Below is a small trained network, with its code and all its weights. Each question gives an input and a class and asks what happens when units are switched off, that is, made to give their printed mean instead of their output.

import numpy as np


def w(rows, s, z=0):
    codes = np.array(rows[::2]) - 128.0
    scale = np.full(codes.shape[1], s)
    scale[-1] = z or s
    return codes * scale


def f(y):
    return np.maximum(y, 0)


def log_softmax(a):
    a = a - a.max(-1, keepdims=True)
    return a - np.log(np.exp(a).sum(-1, keepdims=True))


def net(x, mask):
    res = np.array(x, float).reshape(1, 6) / 4 @ E
    y = f(res @ A[0][:, :-1].T + A[0][:, -1])
    res = res + np.where(mask, y, B[0][:, -1]) @ B[0][:, :-1]
    return log_softmax(res[-1] @ U[:, :-1].T + U[:, -1])


A, B = {}, {}
E = w([
[183,113,78,74,181,103,70],'x0',
[113,124,131,56,171,175,171],'x1',
[107,216,156,139,167,104,58],'x2',
[64,119,81,181,222,89,112],'x3',
[193,159,157,119,148,139,207],'x4',
[172,142,92,171,103,254,154],'x5',
],0.0082)
A[0] = w([
[113,116,50,162,148,213,105,143],'N0',
[128,129,160,120,66,100,59,87],'N1',
[129,95,135,74,67,93,60,106],'N2',
[133,160,168,162,99,120,147,92],'N3',
[81,161,137,80,203,116,92,175],'N4',
[104,130,72,161,160,176,82,131],'N5',
[137,158,139,166,147,167,184,108],'N6',
[218,134,107,52,146,170,173,163],'N7',
[94,40,88,118,182,119,249,136],'N8',
[110,122,179,112,65,148,131,60],'N9',
[147,181,178,169,123,199,219,184],'N10',
[122,107,148,116,118,100,124,185],'N11',
[164,195,163,165,98,201,255,220],'N12',
[216,152,127,60,128,163,148,151],'N13',
[145,153,95,156,229,64,82,176],'N14',
[117,191,139,156,206,80,79,216],'N15',
[54,104,158,178,114,64,146,124],'N16',
[149,127,174,157,77,137,150,1],'N17',
[154,162,172,161,74,167,191,125],'N18',
[118,116,51,160,146,210,107,138],'N19',
[84,132,172,151,80,174,118,162],'N20',
[76,185,161,57,200,129,93,197],'N21',
],0.0084,0.0032)
B[0] = w([
[187,120,61,218,101,91,125,193],'N0',
[111,59,86,189,124,130,135,163],'N1',
[58,68,121,159,135,127,125,169],'N2',
[155,167,126,111,149,123,80,159],'N3',
[75,213,182,86,210,97,37,195],'N4',
[162,173,99,181,135,97,91,177],'N5',
[54,104,127,149,129,113,137,172],'N6',
[177,51,148,20,110,219,142,206],'N7',
[151,10,76,95,131,210,156,205],'N8',
[60,151,135,145,156,100,96,161],'N9',
[1,121,169,136,159,97,96,226],'N10',
[119,104,110,129,154,147,96,159],'N11',
[1,120,197,110,174,103,90,255],'N12',
[155,84,174,10,130,190,120,196],'N13',
[108,209,117,200,195,33,29,218],'N14',
[167,218,105,148,184,97,43,220],'N15',
[175,72,95,83,169,213,99,187],'N16',
[62,191,159,113,165,110,72,157],'N17',
[34,152,195,110,185,102,70,204],'N18',
[196,117,66,215,90,84,133,191],'N19',
[131,134,102,154,163,96,81,181],'N20',
[99,167,167,73,177,125,51,200],'N21',
],0.0071,0.0092)
U = w([
[155,37,142,25,125,219,149,191],'0',
[193,153,136,131,33,144,171,49],'1',
[247,152,68,205,120,97,114,205],'2',
[157,219,146,121,80,129,212,4],'3',
[72,57,112,177,121,123,156,167],'4',
[151,189,152,127,90,123,254,22],'5',
[61,224,172,121,171,80,81,128],'6',
],0.0081,0.0033)

Each question gives the input, the list of numbers given to net, and the class t.
The units are the neurons (one row each of A and B). Each row of codes is followed by its name. A weight is (code - 128) times the scale printed after its matrix; where a second scale follows, it is the last column's (A, B and U).
mask holds one flag per neuron, in row order. A switched-off neuron (its flag False) gives its mean, the last column of its row in B, instead of its output. The means were averaged over made-up inputs and are rounded, as every weight is.
A unit's drop is (log p(t) with every unit on - log p(t) with that unit switched off) / (log p(t) with every unit on - log p(t) with every unit switched off).
The circuit of an input: a set's keep is (log p(t) with only the set's units on - log p(t) with every unit switched off) / (log p(t) with every unit on - log p(t) with every unit switched off). Starting from the 12 units with the biggest drops (on a tie, the unit counted first), units are removed one at a time, each time the one whose removal leaves the highest keep (on an exact tie, the one counted first), for as long as the keep stays at least 0.8.
circuit, biggest first: the units of the circuit, biggest drop first
top k neurons: the k neurons with the biggest drops, biggest first
drop of u: that unit's drop, to one decimal
input [0,1,-1,2,5,6], class 0: circuit, biggest first : N7
input [-2,1,-7,-4,-5,-8], class 0: circuit, biggest first : N14; N16
input [8,1,-5,2,-7,-1], class 2: circuit, biggest first : N12; N10; N18
input [-8,5,-3,-7,7,5], class 6: top 3 neurons : N12; N10; N18
input [-6,7,-4,-6,3,-4], class 0: top 2 neurons : N7; N8
input [-5,6,-8,-1,-2,8], class 4: top 4 neurons : N10; N12; N0; N19
input [-4,3,-4,-6,3,-4], class 0: top 2 neurons : N14; N7
input [6,-3,-6,-3,-5,-5], class 4: top 3 neurons : N2; N7; N13
input [-2,0,-4,0,-6,-4], class 0: top 2 neurons : N14; N16
input [7,0,6,-4,7,4], class 0: top 2 neurons : N7; N13
input [-4,-8,-6,2,4,-7], class 0: drop of N16 : 0.3
input [-3,-4,-2,-5,-6,1], class 4: drop of N15 : 0.3
input [-1,2,-1,2,2,3], class 4: drop of N4 : 0.1
input [7,-5,-6,1,3,6], class 0: circuit, biggest first : N7
input [-4,-7,-5,-6,-3,-3], class 4: drop of N2 : 0.2
